Here is a tiny trained network, its code and every weight. The questions are about switching its units off for an input and a class, where a switched-off unit gives its printed mean instead of its output.

import numpy as np


def w(rows, s, z=0):
    codes = np.array(rows[::2]) - 128.0
    scale = np.full(codes.shape[1], s)
    scale[-1] = z or s
    return codes * scale


def norm(h):
    return h / np.sqrt((h * h).mean(-1, keepdims=True) + 1e-5)


def f(y):
    return np.maximum(y, 0)


def log_softmax(a):
    a = a - a.max(-1, keepdims=True)
    return a - np.log(np.exp(a).sum(-1, keepdims=True))


def net(x, mask):
    res = np.array(x, float).reshape(1, 2) / 4 @ E
    u = 0
    for l in range(2):
        y = f(norm(res) @ A[l][:, :-1].T + A[l][:, -1])
        res = res + np.where(mask[u : u + 15], y, B[l][:, -1]) @ B[l][:, :-1]
        u += 15
    return log_softmax(norm(res)[-1] @ U[:, :-1].T + U[:, -1])


A, B = {}, {}
E = w([
[148,219,243,86,234],'x0',
[63,43,90,151,253],'x1',
],0.0032)
A[0] = w([
[119,150,127,97,148,109],'0.n0',
[89,23,112,152,169,115],'0.n1',
[137,106,154,172,229,39],'0.n2',
[158,134,139,96,191,155],'0.n3',
[105,131,158,137,228,111],'0.n4',
[106,105,155,155,81,117],'0.n5',
[160,100,37,114,185,45],'0.n6',
[106,45,185,168,112,117],'0.n7',
[126,116,95,77,130,8],'0.n8',
[2,70,128,197,136,55],'0.n9',
[92,91,75,147,110,134],'0.n10',
[143,124,120,208,45,195],'0.n11',
[125,203,91,104,215,178],'0.n12',
[154,83,80,169,124,94],'0.n13',
[61,74,131,128,200,17],'0.n14',
],0.0073,0.0013)
B[0] = w([
[178,153,158,69,55,156],'0.n0',
[191,143,126,67,103,254],'0.n1',
[55,87,243,216,103,221],'0.n2',
[171,106,73,111,142,200],'0.n3',
[10,57,150,214,75,238],'0.n4',
[176,97,203,84,146,167],'0.n5',
[138,182,134,72,107,194],'0.n6',
[143,175,91,87,135,171],'0.n7',
[110,131,82,124,51,133],'0.n8',
[117,85,69,54,94,236],'0.n9',
[200,180,167,135,199,218],'0.n10',
[49,134,147,73,118,239],'0.n11',
[205,2,112,126,150,219],'0.n12',
[160,140,178,65,131,200],'0.n13',
[44,153,246,176,54,228],'0.n14',
],0.0049,0.0047)
A[1] = w([
[147,93,145,158,120,139],'1.n0',
[137,129,168,82,176,178],'1.n1',
[58,115,120,105,147,75],'1.n2',
[191,115,130,82,108,144],'1.n3',
[186,123,85,102,139,159],'1.n4',
[188,92,146,162,119,249],'1.n5',
[110,86,41,148,104,137],'1.n6',
[102,168,87,96,89,112],'1.n7',
[115,115,115,246,93,138],'1.n8',
[46,149,163,202,170,132],'1.n9',
[170,110,128,101,149,148],'1.n10',
[136,161,181,146,60,207],'1.n11',
[56,167,121,106,133,148],'1.n12',
[73,62,140,104,79,109],'1.n13',
[148,138,39,100,103,107],'1.n14',
],0.011,0.0022)
B[1] = w([
[119,98,142,92,109,167],'1.n0',
[107,92,76,92,121,189],'1.n1',
[114,113,166,229,3,153],'1.n2',
[144,113,170,209,130,230],'1.n3',
[219,192,172,110,113,166],'1.n4',
[95,189,110,99,150,178],'1.n5',
[178,189,152,81,141,135],'1.n6',
[34,76,167,87,125,189],'1.n7',
[122,157,123,74,169,171],'1.n8',
[182,188,84,135,60,183],'1.n9',
[139,205,71,156,149,166],'1.n10',
[106,85,77,168,136,244],'1.n11',
[186,178,189,190,110,155],'1.n12',
[138,138,88,164,162,255],'1.n13',
[145,154,154,62,162,166],'1.n14',
],0.0067,0.0077)
U = w([
[228,216,106,204,169,126],'0',
[41,56,162,184,79,158],'1',
[80,187,169,114,164,3],'2',
[61,106,70,76,230,119],'3',
[201,138,179,3,115,126],'4',
],0.02,0.019)

Each question gives the input, the list of numbers given to net, and the class t.
The units are the neurons (one row each of A and B). Each row of codes is followed by its name. A weight is (code - 128) times the scale printed after its matrix; where a second scale follows, it is the last column's (A, B and U).
mask holds one flag per neuron, layer by layer. A switched-off neuron (its flag False) gives its mean, the last column of its row in B, instead of its output. The means were averaged over made-up inputs and are rounded, as every weight is.
A unit's drop is (log p(t) with every unit on - log p(t) with that unit switched off) / (log p(t) with every unit on - log p(t) with every unit switched off).
unit that matters most: the unit with the biggest drop
top k neurons: the k neurons with the biggest drops, biggest first
k most important neurons of layer l: the k neurons of layer l with the biggest drops, biggest first
drop of u: that unit's drop, to one decimal
input [4,-8], class 1: 3 most important neurons of layer 1 -> [1.n13 1.n11 1.n9]
input [7,-1], class 3: 2 most important neurons of layer 0 -> [0.n14 0.n12]
input [3,-1], class 3: unit that matters most -> 0.n1
input [-5,-1], class 4: top 3 neurons -> [0.n4 0.n2 0.n14]
input [5,-8], class 0: top 3 neurons -> [0.n4 0.n14 0.n11]
input [5,-7], class 0: 2 most important neurons of layer 0 -> [0.n4 0.n14]
input [8,-5], class 0: top 2 neurons -> [0.n14 0.n2]
input [3,-6], class 1: top 4 neurons -> [0.n10 0.n12 0.n1 1.n13]
input [3,-7], class 1: top 2 neurons -> [0.n10 0.n12]
input [4,-5], class 0: top 2 neurons -> [0.n4 0.n14]
input [-4,-1], class 4: top 2 neurons -> [0.n4 0.n2]
input [-6,8], class 4: 2 most important neurons of layer 0 -> [0.n9 0.n1]
input [7,-4], class 0: top 2 neurons -> [0.n14 0.n2]
input [-7,8], class 4: unit that matters most -> 0.n9
input [5,-2], class 3: 2 most important neurons of layer 0 -> [0.n1 0.n9]
input [6,1], class 1: 2 most important neurons of layer 0 -> [0.n4 0.n2]
input [8,-3], class 3: top 3 neurons -> [0.n14 0.n1 1.n1]
input [3,-4], class 0: top 2 neurons -> [0.n4 0.n14]
input [6,-8], class 0: top 2 neurons -> [0.n4 0.n14]
input [2,0], class 3: top neuron -> [0.n12]
input [6,0], class 3: 2 most important neurons of layer 1 -> [1.n3 1.n5]
input [4,-3], class 0: top 2 neurons -> [0.n14 0.n2]
input [-6,-1], class 4: drop of 0.n4 -> 1.0
